Here is a tiny trained network, its code and every weight. The questions are about switching its units off for an input and a class, where a switched-off unit gives its printed mean instead of its output.

import numpy as np


def w(rows, s, z=0):
    codes = np.array(rows[::2]) - 128.0
    scale = np.full(codes.shape[1], s)
    scale[-1] = z or s
    return codes * scale


def norm(h):
    return h / np.sqrt((h * h).mean(-1, keepdims=True) + 1e-5)


def f(y):
    return np.maximum(y, 0)


def log_softmax(a):
    a = a - a.max(-1, keepdims=True)
    return a - np.log(np.exp(a).sum(-1, keepdims=True))


def net(x, mask):
    res = np.array(x, float).reshape(1, 6) / 4 @ E
    u = 0
    for l in range(4):
        y = f(norm(res) @ A[l][:, :-1].T + A[l][:, -1])
        res = res + np.where(mask[u : u + 6], y, B[l][:, -1]) @ B[l][:, :-1]
        u += 6
    return log_softmax(norm(res)[-1] @ U[:, :-1].T + U[:, -1])


A, B = {}, {}
E = w([
[140,247,220,159],'x0',
[159,121,114,184],'x1',
[157,14,191,122],'x2',
[248,102,209,152],'x3',
[14,124,161,254],'x4',
[34,33,178,58],'x5',
],0.0046)
A[0] = w([
[163,211,226,149,7],'0.n1',
[69,116,101,76,137],'0.n2',
[148,102,207,244,70],'0.n3',
[130,1,50,162,20],'0.n4',
[155,92,130,31,156],'0.n5',
[81,90,89,184,111],'0.n6',
],0.008,0.0022)
B[0] = w([
[132,116,100,202,221],'0.n1',
[195,97,175,184,216],'0.n2',
[254,133,218,177,238],'0.n3',
[104,84,123,142,243],'0.n4',
[160,75,120,128,252],'0.n5',
[125,78,146,138,210],'0.n6',
],0.0081,0.0035)
A[1] = w([
[2,214,235,136,196],'1.n1',
[117,232,207,201,4],'1.n2',
[142,235,158,179,6],'1.n3',
[149,187,29,127,193],'1.n4',
[166,19,144,67,2],'1.n5',
[114,124,163,174,94],'1.n6',
],0.006,0.00057)
B[1] = w([
[26,253,191,240,193],'1.n1',
[133,114,129,128,229],'1.n2',
[106,56,114,94,209],'1.n3',
[254,181,24,107,194],'1.n4',
[134,136,167,189,254],'1.n5',
[146,112,186,208,178],'1.n6',
],0.0045,0.0037)
A[2] = w([
[39,111,70,122,215],'2.n1',
[160,254,138,161,88],'2.n2',
[194,94,101,124,120],'2.n3',
[118,55,99,130,70],'2.n4',
[192,160,114,99,88],'2.n5',
[115,158,130,92,4],'2.n6',
],0.009,0.0022)
B[2] = w([
[175,149,194,227,194],'2.n1',
[101,26,106,1,241],'2.n2',
[159,151,218,150,254],'2.n3',
[61,67,77,90,208],'2.n4',
[31,159,2,190,199],'2.n5',
[81,157,84,84,129],'2.n6',
],0.0058,0.004)
A[3] = w([
[110,95,152,1,199],'3.n1',
[164,185,64,107,153],'3.n2',
[123,82,173,107,129],'3.n3',
[178,113,158,156,252],'3.n4',
[182,141,137,79,93],'3.n5',
[103,135,108,80,27],'3.n6',
],0.011,0.0028)
B[3] = w([
[175,179,139,105,177],'3.n1',
[82,177,2,142,185],'3.n2',
[104,118,90,113,190],'3.n3',
[104,195,105,72,255],'3.n4',
[37,67,146,148,163],'3.n5',
[103,144,84,113,134],'3.n6',
],0.011,0.0069)
U = w([
[134,194,155,74,30],'0',
[208,87,130,34,2],'1',
[106,61,128,158,171],'2',
[251,186,193,178,225],'3',
[77,203,184,194,58],'4',
[140,201,43,127,233],'5',
],0.019,0.0032)

Each question gives the input, the list of numbers given to net, and the class t.
The units are the neurons (one row each of A and B). Each row of codes is followed by its name. A weight is (code - 128) times the scale printed after its matrix; where a second scale follows, it is the last column's (A, B and U).
mask holds one flag per neuron, layer by layer. A switched-off neuron (its flag False) gives its mean, the last column of its row in B, instead of its output. The means were averaged over made-up inputs and are rounded, as every weight is.
A unit's drop is (log p(t) with every unit on - log p(t) with that unit switched off) / (log p(t) with every unit on - log p(t) with every unit switched off).
The circuit of an input: a set's keep is (log p(t) with only the set's units on - log p(t) with every unit switched off) / (log p(t) with every unit on - log p(t) with every unit switched off). Starting from the 12 units with the biggest drops (on a tie, the unit counted first), units are removed one at a time, each time the one whose removal leaves the highest keep (on an exact tie, the one counted first), for as long as the keep stays at least 0.8.
circuit, biggest first: the units of the circuit, biggest drop first
top k neurons: the k neurons with the biggest drops, biggest first
top k neurons in layer l: the k neurons of layer l with the biggest drops, biggest first
drop when u is switched off: that unit's drop, to one decimal
input [-5,4,7,-4,-2,-8], class 2: circuit, biggest first : [0.n4]
input [-1,-3,-5,-5,-8,7], class 1: top 2 neurons : [0.n2 0.n5]
input [0,-8,-5,-5,-2,6], class 4: top 3 neurons : [2.n1 0.n3 2.n2]
input [4,-6,8,-2,-7,-3], class 0: circuit, biggest first : [3.n4 2.n2 3.n5]
input [1,-6,-4,1,2,0], class 4: top 2 neurons : [1.n1 0.n3]
input [4,6,3,1,-6,1], class 0: top 2 neurons in layer 1 : [1.n4 1.n6]
input [-8,-2,-8,-1,-4,3], class 1: top 3 neurons : [0.n2 3.n2 0.n5]
input [1,8,5,6,-8,-8], class 5: top 2 neurons : [2.n5 3.n2]
input [-6,-7,-6,5,1,3], class 1: top 2 neurons : [2.n5 0.n1]
input [0,2,8,2,7,5], class 3: top 3 neurons : [0.n3 3.n2 2.n2]
input [-4,-6,-7,-5,3,8], class 4: top 3 neurons in layer 0 : [0.n5 0.n4 0.n1]
input [-2,1,-4,8,2,8], class 1: top 2 neurons : [3.n3 1.n1]
input [-2,-3,-8,-3,7,-2], class 4: top 2 neurons in layer 3 : [3.n2 3.n4]
input [-6,-8,-2,2,0,-2], class 1: circuit, biggest first : [3.n2]
input [6,7,3,2,-4,-6], class 5: top 2 neurons in layer 3 : [3.n4 3.n2]
input [3,7,6,-8,3,-6], class 3: top 2 neurons in layer 0 : [0.n3 0.n6]
input [1,-3,3,5,-3,-7], class 5: top 2 neurons : [2.n5 0.n2]
input [4,7,-6,5,1,8], class 3: top 2 neurons : [0.n3 0.n1]
input [-3,4,8,3,7,1], class 3: top 2 neurons in layer 2 : [2.n2 2.n5]
input [-7,-6,-7,0,-3,8], class 1: top neuron : [3.n1]
input [-5,1,-3,5,5,-7], class 3: top 2 neurons : [0.n3 3.n2]
input [2,8,6,-5,-4,7], class 1: top 2 neurons in layer 2 : [2.n5 2.n1]
input [-7,-5,-5,-5,4,1], class 2: top 2 neurons in layer 3 : [3.n4 3.n2]
input [-2,-8,5,-4,-1,3], class 1: top 3 neurons in layer 3 : [3.n1 3.n5 3.n2]
input [1,6,2,1,5,6], class 3: top 2 neurons in layer 3 : [3.n2 3.n5]
input [-6,-4,0,2,-7,-4], class 5: drop when 2.n2 is switched off : 0.2
input [8,5,-2,6,6,8], class 3: drop when 0.n3 is switched off : 1.1
input [1,-2,0,3,6,1], class 3: drop when 0.n3 is switched off : 0.8
input [3,7,1,2,-6,4], class 0: top 3 neurons in layer 3 : [3.n4 3.n2 3.n5]
input [-3,-8,8,1,6,-5], class 3: drop when 0.n3 is switched off : 1.3
